Below are the code and all the weights of a small trained network. Each question names an input and a class and asks about switching units off, where a switched-off unit gives its printed mean instead of its output.

import numpy as np


def w(rows, s, z=0):
    codes = np.array(rows[::2]) - 128.0
    scale = np.full(codes.shape[1], s)
    scale[-1] = z or s
    return codes * scale


def f(y):
    return y / 2 * (1 + np.tanh(0.7978845608 * (y + 0.044715 * y**3)))


def log_softmax(a):
    a = a - a.max(-1, keepdims=True)
    return a - np.log(np.exp(a).sum(-1, keepdims=True))


def net(x, mask):
    res = np.array(x, float).reshape(1, 7) / 4 @ E
    y = f(res @ A[0][:, :-1].T + A[0][:, -1])
    res = res + np.where(mask, y, B[0][:, -1]) @ B[0][:, :-1]
    return log_softmax(res[-1] @ U[:, :-1].T + U[:, -1])


A, B = {}, {}
E = w([
[47,170,117,135,182],'x0',
[64,63,53,140,146],'x1',
[100,38,176,199,71],'x2',
[26,210,148,185,110],'x3',
[172,218,189,139,180],'x4',
[123,89,127,73,251],'x5',
[125,188,117,254,150],'x6',
],0.0088)
A[0] = w([
[51,125,149,113,144,148],'neuron 1',
[76,154,68,147,177,173],'neuron 2',
[147,84,169,154,71,255],'neuron 3',
[113,88,71,75,125,136],'neuron 4',
[80,65,64,150,138,207],'neuron 5',
[117,151,124,143,113,119],'neuron 6',
[47,83,135,232,166,217],'neuron 7',
[90,129,165,139,207,117],'neuron 8',
[203,114,11,115,196,216],'neuron 9',
[216,109,111,150,92,103],'neuron 10',
[110,178,162,221,37,141],'neuron 11',
[182,127,135,162,164,239],'neuron 12',
[207,184,107,189,97,136],'neuron 13',
[131,122,110,63,115,222],'neuron 14',
[183,124,163,124,114,137],'neuron 15',
[61,150,156,109,131,149],'neuron 16',
[159,198,186,123,90,182],'neuron 17',
[120,183,117,102,199,172],'neuron 18',
[55,144,117,109,160,130],'neuron 19',
[217,112,122,140,155,200],'neuron 20',
[86,162,158,92,103,188],'neuron 21',
[157,72,213,141,113,195],'neuron 22',
],0.012,0.0045)
B[0] = w([
[124,111,131,167,145,183],'neuron 1',
[116,199,104,134,129,204],'neuron 2',
[177,99,118,109,67,214],'neuron 3',
[120,122,155,155,85,212],'neuron 4',
[100,115,76,203,87,228],'neuron 5',
[101,145,133,144,123,145],'neuron 6',
[156,147,76,194,135,243],'neuron 7',
[110,89,119,92,182,173],'neuron 8',
[80,157,136,117,138,241],'neuron 9',
[116,112,93,120,113,178],'neuron 10',
[203,112,135,165,119,251],'neuron 11',
[180,168,108,102,179,170],'neuron 12',
[88,157,159,140,124,195],'neuron 13',
[39,128,206,128,76,203],'neuron 14',
[130,84,177,60,182,162],'neuron 15',
[125,133,130,154,144,176],'neuron 16',
[150,143,191,112,187,201],'neuron 17',
[84,158,188,93,167,196],'neuron 18',
[113,72,112,161,185,186],'neuron 19',
[119,150,90,65,104,189],'neuron 20',
[128,92,254,123,152,175],'neuron 21',
[198,72,99,68,135,191],'neuron 22',
],0.0087,0.011)
U = w([
[145,143,1,192,81,141],'0',
[173,81,84,50,115,9],'1',
[162,103,167,164,126,144],'2',
[37,101,108,130,32,225],'3',
[88,251,114,70,150,207],'4',
[90,37,119,159,212,8],'5',
],0.01,0.0013)

Each question gives the input, the list of numbers given to net, and the class t.
The units are the neurons (one row each of A and B). Each row of codes is followed by its name. A weight is (code - 128) times the scale printed after its matrix; where a second scale follows, it is the last column's (A, B and U).
mask holds one flag per neuron, in row order. A switched-off neuron (its flag False) gives its mean, the last column of its row in B, instead of its output. The means were averaged over made-up inputs and are rounded, as every weight is.
A unit's drop is (log p(t) with every unit on - log p(t) with that unit switched off) / (log p(t) with every unit on - log p(t) with every unit switched off).
The circuit of an input: a set's keep is (log p(t) with only the set's units on - log p(t) with every unit switched off) / (log p(t) with every unit on - log p(t) with every unit switched off). Starting from the 12 units with the biggest drops (on a tie, the unit counted first), units are removed one at a time, each time the one whose removal leaves the highest keep (on an exact tie, the one counted first), for as long as the keep stays at least 0.8.
units of the circuit, in order: the units of the circuit, biggest drop first
top k neurons: the k neurons with the biggest drops, biggest first
drop when u is switched off: that unit's drop, to one decimal
input [-4,-6,8,-3,-8,-8,-8], class 1: units of the circuit, in order => [neuron 22]
input [4,7,2,0,-2,1,-2], class 0: units of the circuit, in order => [neuron 7; neuron 5]
input [-3,-2,-1,6,2,-3,7], class 2: units of the circuit, in order => [neuron 11; neuron 17]
input [-6,7,3,-4,0,4,-7], class 3: units of the circuit, in order => [neuron 14; neuron 4]
input [1,-5,2,-5,-8,5,2], class 3: units of the circuit, in order => [neuron 11; neuron 17; neuron 19]
input [3,1,4,7,1,-3,-3], class 2: top 2 neurons => [neuron 21; neuron 11]
input [6,1,-8,6,-7,1,-7], class 3: top 4 neurons => [neuron 14; neuron 4; neuron 17; neuron 2]
input [-7,0,4,0,2,-7,3], class 1: top 2 neurons => [neuron 22; neuron 3]
input [-5,7,2,3,8,5,7], class 0: top 2 neurons => [neuron 7; neuron 17]
input [5,7,-2,6,7,3,0], class 5: top 3 neurons => [neuron 19; neuron 8; neuron 1]
input [7,7,1,7,3,-1,2], class 0: top 2 neurons => [neuron 7; neuron 2]
input [6,-4,-1,4,-3,5,-3], class 5: drop when neuron 19 is switched off => 0.4
input [2,-5,2,-1,-7,6,-8], class 3: drop when neuron 14 is switched off => 0.3
input [7,2,-8,-3,-4,8,8], class 4: units of the circuit, in order => [neuron 2]
input [4,-5,2,-7,-2,6,4], class 4: drop when neuron 11 is switched off => 0.2
